Here is a tiny trained network, its code and every weight. The questions are about switching its units off for an input and a class, where a switched-off unit gives its printed mean instead of its output.

import numpy as np


def w(rows, s, z=0):
    codes = np.array(rows[::2]) - 128.0
    scale = np.full(codes.shape[1], s)
    scale[-1] = z or s
    return codes * scale


def norm(h):
    return h / np.sqrt((h * h).mean(-1, keepdims=True) + 1e-5)


def f(y):
    return np.maximum(y, 0)


def log_softmax(a):
    a = a - a.max(-1, keepdims=True)
    return a - np.log(np.exp(a).sum(-1, keepdims=True))


def net(x, mask):
    res = np.array(x, float).reshape(1, 5) / 4 @ E
    u = 0
    for l in range(3):
        y = f(norm(res) @ A[l][:, :-1].T + A[l][:, -1])
        res = res + np.where(mask[u : u + 10], y, B[l][:, -1]) @ B[l][:, :-1]
        u += 10
    return log_softmax(norm(res)[-1] @ U[:, :-1].T + U[:, -1])


A, B = {}, {}
E = w([
[110,176,91,125,70,92,186,155,119,2,145],'x0',
[132,92,143,70,110,88,124,22,58,90,91],'x1',
[169,146,227,91,201,111,209,36,168,158,105],'x2',
[60,65,104,206,8,52,117,65,223,159,63],'x3',
[94,87,71,108,178,154,178,139,212,189,123],'x4',
],0.0075)
A[0] = w([
[143,112,121,104,160,74,110,129,59,83,120,70],'0.n1',
[116,109,74,55,92,154,128,113,125,99,73,76],'0.n2',
[94,125,87,169,86,85,128,118,151,82,115,91],'0.n3',
[141,136,251,91,142,129,173,19,168,104,116,69],'0.n4',
[184,175,183,166,59,87,113,108,74,76,138,25],'0.n5',
[107,135,86,106,130,64,162,107,120,92,106,44],'0.n6',
[153,110,154,134,135,133,120,44,125,97,128,54],'0.n7',
[69,61,134,152,109,63,150,116,137,236,88,25],'0.n8',
[170,177,182,110,153,108,160,1,129,118,108,3],'0.n9',
[137,192,150,107,153,165,118,129,116,142,156,55],'0.n10',
],0.0095,0.0024)
B[0] = w([
[74,122,77,148,213,111,185,162,129,204,144,183],'0.n1',
[110,105,46,96,124,108,84,98,99,86,118,171],'0.n2',
[38,73,132,166,94,59,205,131,119,108,169,217],'0.n3',
[163,131,225,105,182,69,165,91,79,89,78,255],'0.n4',
[60,255,183,59,135,160,65,152,100,126,156,218],'0.n5',
[90,114,113,144,118,104,89,160,55,196,189,174],'0.n6',
[72,172,99,128,98,162,145,144,112,171,102,178],'0.n7',
[221,141,115,162,116,175,88,89,192,130,144,223],'0.n8',
[80,121,196,68,176,140,161,34,116,122,54,229],'0.n9',
[157,149,159,148,138,80,142,172,137,124,163,193],'0.n10',
],0.008,0.0075)
A[1] = w([
[192,176,124,116,226,137,107,208,153,109,210,135],'1.n1',
[195,156,158,70,181,202,92,184,96,170,156,142],'1.n2',
[73,129,75,167,77,147,40,100,154,141,174,156],'1.n3',
[101,109,169,119,89,56,132,51,180,91,24,54],'1.n4',
[130,176,75,134,102,205,94,64,161,201,50,133],'1.n5',
[115,147,134,182,117,150,178,134,213,189,156,87],'1.n6',
[210,114,175,121,178,104,149,94,135,168,148,49],'1.n7',
[91,102,47,53,115,112,136,78,58,75,117,53],'1.n8',
[167,104,69,184,132,161,39,165,224,210,123,3],'1.n9',
[132,168,101,155,110,168,113,254,114,90,189,104],'1.n10',
],0.0078,0.0036)
B[1] = w([
[127,164,82,163,82,145,143,122,95,207,190,254],'1.n1',
[25,156,127,175,76,142,130,236,54,168,196,248],'1.n2',
[182,87,108,146,51,110,115,48,222,88,108,220],'1.n3',
[190,212,114,171,134,113,162,204,111,203,204,218],'1.n4',
[174,94,115,145,229,176,147,93,181,123,77,176],'1.n5',
[58,91,104,145,146,99,169,62,2,142,95,189],'1.n6',
[99,85,191,132,113,1,166,137,167,123,118,200],'1.n7',
[60,92,82,68,158,146,130,190,57,171,106,183],'1.n8',
[128,88,153,149,131,186,247,29,125,162,105,198],'1.n9',
[178,132,177,87,114,72,75,189,116,130,185,233],'1.n10',
],0.0078,0.0073)
A[2] = w([
[232,85,136,113,184,136,194,83,201,101,63,98],'2.n1',
[80,153,202,111,138,126,158,74,105,153,120,127],'2.n2',
[83,15,90,117,101,111,202,139,112,104,117,164],'2.n3',
[73,111,2,70,105,113,104,125,155,97,103,2],'2.n4',
[95,109,96,127,70,50,92,160,171,43,148,75],'2.n5',
[175,146,156,63,214,192,112,55,87,120,35,139],'2.n6',
[159,189,124,197,124,47,196,88,155,212,128,152],'2.n7',
[153,100,76,154,127,215,94,119,180,134,47,52],'2.n8',
[152,110,83,167,103,251,88,75,181,104,85,55],'2.n9',
[108,205,69,92,123,139,151,229,64,82,190,69],'2.n10',
],0.0092,0.0046)
B[2] = w([
[254,81,145,146,83,179,84,175,179,90,107,187],'2.n1',
[97,112,138,152,233,125,119,154,175,161,96,217],'2.n2',
[64,131,98,76,160,154,150,186,70,80,173,199],'2.n3',
[127,127,62,148,155,114,198,157,99,111,120,159],'2.n4',
[155,116,110,133,248,55,131,79,199,47,85,176],'2.n5',
[168,139,80,62,61,72,16,174,135,135,69,189],'2.n6',
[111,49,122,149,132,219,162,176,106,136,184,248],'2.n7',
[105,72,109,58,87,194,115,44,72,130,85,150],'2.n8',
[83,155,123,102,56,175,138,14,87,116,119,158],'2.n9',
[184,150,114,168,56,165,94,84,172,144,101,234],'2.n10',
],0.0091,0.011)
U = w([
[107,84,166,187,178,158,206,156,142,170,180,132],'0',
[45,191,185,71,186,63,128,122,80,145,81,186],'1',
[75,102,20,146,122,71,140,138,125,52,156,125],'2',
[141,66,84,142,76,199,144,37,143,136,104,138],'3',
[174,176,165,163,85,63,64,105,203,66,143,90],'4',
[249,86,180,100,181,96,127,114,170,148,46,137],'5',
[149,207,81,149,63,153,85,195,99,171,197,162],'6',
[141,160,135,106,133,135,92,122,149,140,111,2],'7',
],0.017,0.0054)

Each question gives the input, the list of numbers given to net, and the class t.
The units are the neurons (one row each of A and B). Each row of codes is followed by its name. A weight is (code - 128) times the scale printed after its matrix; where a second scale follows, it is the last column's (A, B and U).
mask holds one flag per neuron, layer by layer. A switched-off neuron (its flag False) gives its mean, the last column of its row in B, instead of its output. The means were averaged over made-up inputs and are rounded, as every weight is.
A unit's drop is (log p(t) with every unit on - log p(t) with that unit switched off) / (log p(t) with every unit on - log p(t) with every unit switched off).
The circuit of an input: a set's keep is (log p(t) with only the set's units on - log p(t) with every unit switched off) / (log p(t) with every unit on - log p(t) with every unit switched off). Starting from the 12 units with the biggest drops (on a tie, the unit counted first), units are removed one at a time, each time the one whose removal leaves the highest keep (on an exact tie, the one counted first), for as long as the keep stays at least 0.8.
units of the circuit, in order: the units of the circuit, biggest drop first
unit that matters most: the unit with the biggest drop
k most important neurons: the k neurons with the biggest drops, biggest first
top k neurons in layer l: the k neurons of layer l with the biggest drops, biggest first
drop of u: that unit's drop, to one decimal
input [-7,2,-1,2,-6], class 5: units of the circuit, in order : 1.n1
input [7,3,0,-2,-8], class 1: top 2 neurons in layer 2 : 2.n7, 2.n1
input [-6,-3,8,-4,3], class 5: top 3 neurons in layer 0 : 0.n4, 0.n9, 0.n5
input [5,2,-1,2,-7], class 1: 3 most important neurons : 0.n5, 0.n8, 2.n1
input [-1,6,-3,-4,5], class 2: 2 most important neurons : 0.n2, 0.n5
input [8,-8,-3,-1,7], class 2: 3 most important neurons : 2.n5, 1.n4, 0.n5
input [6,7,0,8,-4], class 1: 2 most important neurons : 0.n5, 2.n1
input [2,-6,7,6,-8], class 1: 3 most important neurons : 0.n5, 0.n4, 0.n9
input [4,-1,3,-4,-4], class 1: 2 most important neurons : 0.n9, 0.n5
input [-4,6,-7,2,-8], class 2: 4 most important neurons : 0.n4, 0.n9, 1.n3, 2.n4
input [-5,-5,5,8,-3], class 5: 2 most important neurons : 0.n8, 1.n2
input [1,-3,0,5,4], class 3: 2 most important neurons : 0.n8, 0.n4
input [-2,-6,3,2,-7], class 1: 2 most important neurons : 0.n5, 1.n4
input [2,3,3,0,4], class 5: unit that matters most : 1.n2
input [6,-8,-7,-2,2], class 4: 2 most important neurons : 1.n10, 2.n5
input [1,5,8,4,2], class 5: drop of 2.n1 : 0.1
input [-3,-5,6,6,2], class 5: drop of 0.n8 : 0.5
input [4,-4,1,-1,4], class 6: drop of 0.n9 : 1.0
input [2,5,8,8,3], class 5: top 3 neurons in layer 0 : 0.n9, 0.n8, 0.n4
input [-7,-6,0,0,7], class 3: unit that matters most : 0.n4
